[132 117 121 114 113 224 209 109 129  78 139 136  62 147 147 209 108 138
 138 138 113 122 137 114 108  75 150 119  62 119 122 128 135 138 111 135
 109 202 107 129 111] : N
[131 155 202 148 130 109 107 142 134 139 139  75 135 117 103 108 143 103
 118 134 118 197 109 134 151 134  98 129 138 143 145  68  64 104 145 122
 137 108 136 186 120] : P
[129 130 126 116 112 226 206 109 128  91 139 134  74 144 145 206 107 136
 133 138 118 131 131 111 110  84 147 116  72 121 129 134 133 134 111 132
 107 196 117 131 118] : E
[155 163 121 125 111 116 119 118 166 137 116 135 136 128 112 118 119  66
  99 112 146 125  65 111 123 138 117 113 135 211 204 131 138  56 120 140
 116 114 141 117 139] : R
[110 125 117 135 148  66  69 146 107 163 107 132 171 114 125  67 148 149
 130 113 138 114 140 144 143 166 123 140 174 110 105 145 133 152 143 114
 148  69 142 113 142] : H
[131 155 202 148 130 109 107 142 134 139 139  75 135 117 103 131 143 103
 118 134 118 197 109 134 151 134  98 129 138 143 145  68  64 104 145 122
 120 108 136 186 120] : K
[128 141 233 145 128 131 132 130 128 119 157  70 115 125 121 133 138 124
 127 149 109 209 127 134 148 115 115 129 114 126 132  57  59 123 141 122
 132 139 122 215 112] : S
asked: [128 141 233 145 128 131 132 130 128 119 157  70 115 125 121 133 138 124
 127 149 109 209 127 134 148 115 115 129 114 126 132  57  59 123 141 122
 132 139 122 215 112] | S
asked: [131 155 202 148 130 109 107 142 134 139 139  75 135 117 103 131 143 103
 118 134 118 197 109 134 151 134  98 129 138 143 145  68  64 104 145 122
 120 108 136 186 120] | K
shift -1: [ 98 129 138 143] | [ 97 128 137 142]
shift +1: [118 197] | [119 198]

[138 154 138  98 119  87 121 164 175 158 111 127  90  71 125 135 109 155
 150 164 172 184 128 108 151 166 180 135 172 130 109] = D
[142 147 119  85 102  82 134 166 124 168  82 104  97 129 126  95  79 175
 140 148 135 157 185 162 139 143 181 160 187 120 152] = W
[152 140 143 131 106  74 151 170  94 223  83 102  83 111 137  66  82 133
 152 168 155 184 159 164 127 156 218 139 160 130 135] = Q
[138 154 138  98 119  87 121 164 143 158 111 127  90  71 125 135 109 155
 150 164 172 184 128 108 151 166 180 135 172 130 106] = C
shift +1: [102] | [103]
miss D: [119 164  90 138 125 154 138 172 127 155 121 109 158 151 180 175 150 128
 164 130  98  87 166 109  71 172 135 184 135 111] | [108]

[144 115 154 193 154 135 118 140 191] -> F
[160 213 103 136 128 143 106 115 137] -> G
[111 119 146 119 122 153 128  88 119] -> Y
[111 119 146 119 122 133 118 128 122] -> A
[110 115 119  57 101 116 156 117  58] -> Z
[122  87 149 122  87 122  87 102 122] -> J
key -> tag
[115] -> J633
[119] -> J281
[128] -> J106
[101] -> J837
key Z 5:  | J837
howmany J: [87] | 3
howmany J: [122] | 4
shift +1: [115] | [116]

[124  63 173 100 125] -> pame
[132 156  49 168 172] -> vaze
[131  71 131  88  71] -> nago
[164 117 104 103  48] -> migi
[132 121 172 115  71] -> ruv
[123  95 199  84  76] -> rotif
[146 128  38 155 141] -> luni
[137 121 172  98  71] -> Magu
[131  71  70 142 170] -> kabi
[146 203 117 138  88] -> nep
[ 99 128 128 155 206] -> Paba
[102 179 111 170 205] -> fakol
shift -1: [123  95 199  84] | [122  94 198  83]
miss migi: [104 164 117  48] | [103]
shift -1: [102 179 111 170] | [101 178 110 169]
miss pame: [ 63 125 124 100] | [173]
howmany nago: [131] | 2

